-0.74	+1.04	-0.44	-0.11	-0.04	+0.15	-0.57	+0.21	-0.26	+0.08	+0.11	+0.15	-0.57	-1.03	+0.35	+0.70	+1.00	+0.19	-0.45	-0.21	-0.68	+0.39 -> (15):<10>
-0.39	+1.34	-0.98	-0.44	-0.97	-0.05	-0.54	+0.26	-0.06	+0.28	-0.14	+1.13	-1.00	-1.01	-0.12	+1.23	+0.00	+0.67	-0.75	+0.37	-0.41	+0.51 -> (22):<22>
+0.03	+1.78	+0.20	-0.39	-1.39	+0.15	-3.22	+0.08	-0.20	-2.02	-0.30	+3.06	-1.47	-1.90	+0.43	+0.84	-0.24	+0.45	+0.56	+0.00	+0.12	+0.72 -> (22):<22>
-0.29	+1.74	-1.84	-0.84	-1.75	+0.28	-1.27	-1.24	-0.09	-0.54	+0.05	+0.91	-0.54	-0.91	+0.73	+1.70	-0.19	+0.70	-0.95	+0.04	-0.78	+0.15 -> (22):<13>
-0.24	+0.92	-2.36	-1.65	-1.99	+0.36	+0.00	+0.55	-0.12	+1.58	+0.90	+1.50	-1.81	-2.11	-1.00	+1.60	+0.20	+0.90	-1.83	+0.25	+0.20	-0.39 -> (23):<14>
+0.08	+0.36	-1.97	-0.68	-0.63	-0.52	+0.38	-0.05	-0.18	+0.53	+0.07	+0.68	-0.30	-0.70	-1.12	-0.50	-0.13	+0.94	+0.45	+0.33	+0.27	-1.75 -> (23):<14>
+0.01	+0.07	-0.78	-1.02	-1.28	-0.12	-0.99	-0.79	+0.30	-1.19	-0.25	+2.25	-0.23	-0.66	-0.57	+0.40	-0.06	+0.75	+1.55	+0.58	+0.39	-0.67 -> (23):<14>
+2.07	+5.59	+0.25	-0.59	-1.15	-5.57	+1.56	-1.29	-1.21	+1.99	+1.26	-1.36	-5.33	-6.67	-1.39	+0.98	-1.61	-0.67	-4.14	-1.15	+8.24	+1.52 -> (15):<15>
-0.89	+1.31	-0.55	-0.41	-1.48	+1.05	-0.78	+0.41	-0.53	+1.16	+0.53	+2.03	-1.71	-1.95	+0.84	+2.10	+0.59	+0.16	-0.72	+0.12	+0.02	+1.16 -> (15):<10>
-0.27	+1.05	+0.07	-0.69	-1.42	+0.34	-2.09	-0.78	-0.46	-1.17	-0.01	+2.94	-1.03	-0.96	+0.85	+1.91	-0.11	+1.04	+1.30	+0.19	-0.24	+0.21 -> (15):<10>
+0.56	+0.22	-0.79	-0.71	-0.36	-0.88	-0.17	-0.16	+0.01	-0.08	+0.06	+0.78	-0.21	-0.48	-0.84	-0.54	-0.19	+0.26	+0.14	-0.05	+0.95	-0.61 -> (23):<14>
-0.12	+0.47	-3.87	-0.24	-1.14	-0.68	-0.65	-0.80	+0.04	-0.10	+0.53	+0.63	-0.12	-0.23	+0.76	+1.07	-0.19	+1.02	-0.74	-0.06	-0.97	+0.49 -> (22):<13>
-0.01	+2.38	-1.08	-0.55	+0.01	-0.87	+0.66	+0.07	+0.08	+1.69	+0.63	-1.21	-0.95	-0.66	-1.07	+0.15	+0.05	+0.29	-1.29	+0.23	+1.34	-1.07 -> (23):<19>
-0.61	+1.65	-0.82	-0.41	-1.48	-0.38	-1.90	-0.14	-0.11	-1.09	+0.42	+2.85	-0.83	-1.72	+0.47	+1.42	+0.13	+0.93	+0.18	+0.31	-0.14	+0.41 -> (22):<22>

+0.30	-0.46	-0.29	+0.23	+0.13	+0.17	+0.09	-0.05	-0.40	+0.03	-0.36	+0.17	+0.80	-0.05	+0.61	-0.23	+0.65	-1.06	+0.19	+0.08	-0.24	+0.22 -> [74]:q363
+0.31	-0.30	-0.50	-0.05	-0.28	-0.33	+0.35	+0.13	-0.01	-0.77	-0.58	+0.00	-0.15	+0.29	+1.27	+0.34	+2.20	-1.49	+0.66	+0.15	-0.53	+1.08 -> [74]:q668
-0.48	-0.06	+0.30	+0.16	+0.14	-0.39	+0.16	+0.22	-0.42	+0.63	+0.46	-0.10	-0.22	+0.08	+0.40	+0.30	+0.04	+0.01	+0.34	-0.01	+0.23	-0.30 -> [65]:q376
+0.41	-0.38	-0.78	+0.27	+0.10	-0.09	+0.21	+0.26	+0.24	-0.05	-0.47	-0.28	+0.40	+0.38	+1.21	+0.20	+0.28	-0.38	+0.36	+0.23	-0.26	-0.47 -> [66]:q301
+0.61	-0.54	-0.90	+0.27	-0.06	-0.17	+0.42	-0.11	+0.45	-0.25	-0.51	-0.14	+0.60	+0.27	+1.72	+0.16	+0.83	-0.72	+0.33	+0.50	-0.62	-0.02 -> [66]:q301
-0.01	-0.09	+0.30	+0.00	+0.14	-0.41	+0.19	+0.06	-0.20	+0.46	+0.28	-0.18	+0.25	+0.21	+0.89	+0.50	+0.83	-0.64	+0.41	+0.25	+0.10	-0.01 -> [65]:q376
